Look-ups in named tables: a row name and a column name give one cell, copied from the table.

setoso =
,gar,kab,zakaz,napavod
serir,44.187,23.644,51.064,73.790
fabi,57.832,39.636,70.386,59.360
zeku,84.032,73.909,88.975,75.020

zeku, kab -> 73.909
zeku, gar -> 84.032
fabi, zakaz -> 70.386
fabi, gar -> 57.832
zeku, zakaz -> 88.975
serir, napavod -> 73.790
serir, gar -> 44.187
fabi, napavod -> 59.360
fabi, kab -> 39.636
serir, kab -> 23.644
serir, zakaz -> 51.064
zeku, napavod -> 75.020

roreku:
cols = pidoso, zafoz, lavus
lod: [66318, 32203, 70864]
salaka: [12729, 48537, 18872]
toko: [35134, 40095, 52454]
pibasul: [33844, 42138, 38446]
sozig: [35934, 64431, 76197]
sop: [51702, 52535, 43341]
dip: [61490, 33564, 32689]
nomov: [2274, 62470, 5987]

toko, zafoz => 40095
nomov, pidoso => 2274
sop, zafoz => 52535
nomov, lavus => 5987
sozig, pidoso => 35934
toko, lavus => 52454
sozig, lavus => 76197
sop, pidoso => 51702
pibasul, pidoso => 33844
dip, pidoso => 61490
pibasul, zafoz => 42138
lod, pidoso => 66318
toko, pidoso => 35134
sozig, zafoz => 64431
lod, lavus => 70864
dip, zafoz => 33564
Row with the largest pidoso: lod

Table niv
columns: bebubef, dezugon, biri, fanab, zera, zaz
sibifi: [110, 130, 107, 136, 131, 134]
zomanat: [87, 117, 87, 119, 123, 102]
lizim: [115, 122, 36, 119, 131, 97]
mizafez: [110, 111, 95, 99, 148, 59]
lef: [104, 123, 160, 124, 145, 110]
geped: [83, 129, 63, 143, 115, 143]
fulape: [126, 108, 77, 89, 182, 25]
satibab: [87, 129, 148, 141, 79, 170]
neve: [102, 114, 85, 109, 195, 49]
nem: [124, 123, 39, 117, 142, 91]
leni: [88, 134, 135, 149, 80, 182]
fer: [151, 121, 83, 105, 131, 87]
topugi: [106, 111, 136, 101, 165, 58]

geped, zaz => 143
geped, fanab => 143
fer, biri => 83
zomanat, dezugon => 117
lef, bebubef => 104
neve, fanab => 109
leni, dezugon => 134
zomanat, biri => 87
lef, biri => 160
zomanat, bebubef => 87
sibifi, biri => 107
neve, dezugon => 114
neve, biri => 85
leni, zaz => 182
satibab, bebubef => 87

ramup =
|  | matobo | paremeb | vizifu | lisirat | ruk | dinirez | kevuz | zem |
|---|---|---|---|---|---|---|---|---|
| kov | 419 | -47 | 583 | 168 | 59 | 42 | 213 | 74 |
| tiz | 225 | -51 | 189 | -135 | -157 | 206 | 325 | -601 |
| gal | -74 | 108 | -172 | -242 | -358 | -140 | 478 | 991 |

What is the lisirat of tiz in ramup? -135
What is the vizifu of tiz in ramup? 189
What is the zem of gal in ramup? 991
What is the kevuz of tiz in ramup? 325
What is the lisirat of gal in ramup? -242
What is the kevuz of kov in ramup? 213
What is the zem of kov in ramup? 74
What is the ruk of tiz in ramup? -157

rufur:
,tid,futopo,fetu,gok,lon
bar,120,137,134,97,102
sabenun,168,99,110,76,173
nuvazep,170,119,128,75,164
zek,119,92,92,132,140
vis,112,124,121,90,96
sopof,112,120,121,111,107
gadegup,116,116,121,111,114
ludegaf,222,87,106,20,225
pegiz,147,171,173,62,102

tid of sabenun: 168
fetu of bar: 134
lon of bar: 102
lon of pegiz: 102
tid of vis: 112
fetu of zek: 92
futopo of sopof: 120
gok of nuvazep: 75
fetu of ludegaf: 106

tedemos.csv
,kupamit,fis
telagav,-83874,80709
ragiz,-77779,48757
figo,19090,-61805
rakadu,-13657,-20287
vofut,12538,-59371

kupamit of figo is 19090
fis of figo is -61805
fis of rakadu is -20287
kupamit of ragiz is -77779
kupamit of vofut is 12538
kupamit of rakadu is -13657
kupamit of telagav is -83874
fis of ragiz is 48757
Row with the largest kupamit: figo

Table vuvud
|  | selozam | fes | lop | bav |
|---|---|---|---|---|
| zofe | 34 | 46 | 55 | 89 |
| baf | 17 | 43 | 71 | 42 |
| pom | 24 | 21 | 20 | 43 |
| bivep | 41 | 23 | 31 | 19 |
| som | 49 | 65 | 77 | 39 |
| fusod | 67 | 68 | 32 | 25 |

selozam of zofe is 34
fes of som is 65
selozam of bivep is 41
fes of pom is 21
bav of zofe is 89
bav of bivep is 19
selozam of pom is 24
bav of pom is 43
lop of som is 77
lop of zofe is 55
lop of pom is 20
lop of baf is 71
bav of baf is 42
selozam of baf is 17
lop of bivep is 31
fes of baf is 43
Row with the largest bav: zofe

buf
         seze  faturos  ked  sonuba  tiveg
rab       546      546  239     303    348
vobevez   557      547  407     465    474
fego      574      583  570     583    567
kuvi      535      561  459     493    534
dedar     595      533  232     351    308
zasipo    546      536  637     550    553
tes       535      572  829     723    730

tiveg of tes = 730
faturos of tes = 572
sonuba of vobevez = 465
sonuba of dedar = 351
faturos of dedar = 533
faturos of fego = 583
ked of rab = 239
seze of dedar = 595
sonuba of rab = 303
faturos of rab = 546
faturos of kuvi = 561
ked of kuvi = 459
tiveg of vobevez = 474
ked of vobevez = 407
tiveg of kuvi = 534
ked of dedar = 232
seze of vobevez = 557
tiveg of rab = 348
faturos of zasipo = 536

